Below is a small trained network, with its code and all its weights. Each question gives an input and a class and asks what happens when units are switched off, that is, made to give their printed mean instead of their output.

import numpy as np


def w(rows, s, z=0):
    codes = np.array(rows[::2]) - 128.0
    scale = np.full(codes.shape[1], s)
    scale[-1] = z or s
    return codes * scale


def norm(h):
    return h / np.sqrt((h * h).mean(-1, keepdims=True) + 1e-5)


def f(y):
    return np.maximum(y, 0)


def log_softmax(a):
    a = a - a.max(-1, keepdims=True)
    return a - np.log(np.exp(a).sum(-1, keepdims=True))


def net(x, mask):
    res = np.array(x, float).reshape(1, 2) / 4 @ E
    u = 0
    for l in range(2):
        y = f(norm(res) @ A[l][:, :-1].T + A[l][:, -1])
        res = res + np.where(mask[u : u + 4], y, B[l][:, -1]) @ B[l][:, :-1]
        u += 4
    return log_softmax(norm(res)[-1] @ U[:, :-1].T + U[:, -1])


A, B = {}, {}
E = w([
[105,116,130,181,103,175],'x0',
[1,139,197,145,141,134],'x1',
],0.0069)
A[0] = w([
[193,63,102,154,36,110,197],'L0N0',
[79,204,52,221,35,227,57],'L0N1',
[161,117,211,2,237,27,1],'L0N2',
[60,111,232,124,84,142,115],'L0N3',
],0.005,0.0025)
B[0] = w([
[70,175,148,87,204,76,245],'L0N0',
[190,128,200,62,88,185,220],'L0N1',
[150,162,240,134,2,206,223],'L0N2',
[101,162,96,119,212,10,255],'L0N3',
],0.0058,0.0041)
A[1] = w([
[102,162,161,40,253,81,2],'L1N0',
[99,128,166,180,126,203,199],'L1N1',
[152,159,10,67,82,201,151],'L1N2',
[166,219,211,115,94,170,104],'L1N3',
],0.0059,0.0028)
B[1] = w([
[205,74,141,141,254,135,240],'L1N0',
[162,181,116,27,47,131,204],'L1N1',
[99,225,94,164,47,80,204],'L1N2',
[167,97,183,151,112,226,253],'L1N3',
],0.0067,0.0044)
U = w([
[129,191,254,17,65,190,63],'0',
[36,198,35,82,228,59,253],'1',
[184,16,205,155,245,188,3],'2',
],0.0054,0.0031)

Each question gives the input, the list of numbers given to net, and the class t.
The units are the neurons (one row each of A and B). Each row of codes is followed by its name. A weight is (code - 128) times the scale printed after its matrix; where a second scale follows, it is the last column's (A, B and U).
mask holds one flag per neuron, layer by layer. A switched-off neuron (its flag False) gives its mean, the last column of its row in B, instead of its output. The means were averaged over made-up inputs and are rounded, as every weight is.
A unit's drop is (log p(t) with every unit on - log p(t) with that unit switched off) / (log p(t) with every unit on - log p(t) with every unit switched off).
The circuit of an input: a set's keep is (log p(t) with only the set's units on - log p(t) with every unit switched off) / (log p(t) with every unit on - log p(t) with every unit switched off). Starting from all 8 units, units are removed one at a time, each time the one whose removal leaves the highest keep (on an exact tie, the one counted first), for as long as the keep stays at least 0.8.
units of the circuit, in order: the units of the circuit, biggest drop first
unit that matters most: the unit with the biggest drop
top k neurons: the k neurons with the biggest drops, biggest first
top k neurons in layer l: the k neurons of layer l with the biggest drops, biggest first
drop of u: that unit's drop, to one decimal
input [-2,3], class 2: units of the circuit, in order	L1N0
input [3,4], class 1: top 2 neurons	L0N3; L0N2
input [3,3], class 2: top 4 neurons	L0N3; L0N2; L1N0; L0N1
input [6,-8], class 1: units of the circuit, in order	L0N2; L1N3; L0N0
input [5,-6], class 1: units of the circuit, in order	L0N2; L1N3
input [2,-1], class 2: units of the circuit, in order	L0N2; L1N0
input [3,2], class 2: top 2 neurons	L0N3; L0N2
input [2,0], class 2: top 3 neurons	L0N2; L1N2; L1N3
input [-1,-1], class 2: top 2 neurons	L0N0; L0N1
input [0,2], class 2: top 2 neurons	L1N0; L1N2
input [3,-6], class 1: top 3 neurons in layer 0	L0N2; L0N0; L0N1
input [-1,-6], class 1: top 2 neurons in layer 1	L1N3; L1N2
input [0,-4], class 1: top 3 neurons in layer 0	L0N2; L0N1; L0N3
input [0,5], class 1: unit that matters most	L1N3
input [1,3], class 2: top 3 neurons in layer 1	L1N0; L1N2; L1N1
input [0,-1], class 2: top 2 neurons	L1N0; L0N3
input [-1,4], class 1: top 2 neurons	L1N3; L0N1
input [0,1], class 2: top 2 neurons	L1N0; L1N2
input [-2,-5], class 1: top 2 neurons in layer 1	L1N3; L1N2
input [0,-7], class 1: unit that matters most	L0N2
input [-1,-2], class 2: top 2 neurons in layer 0	L0N0; L0N3
input [0,0], class 2: drop of L0N2	1.0
input [1,-8], class 1: drop of L0N0	0.1
input [2,-8], class 1: drop of L0N2	0.2
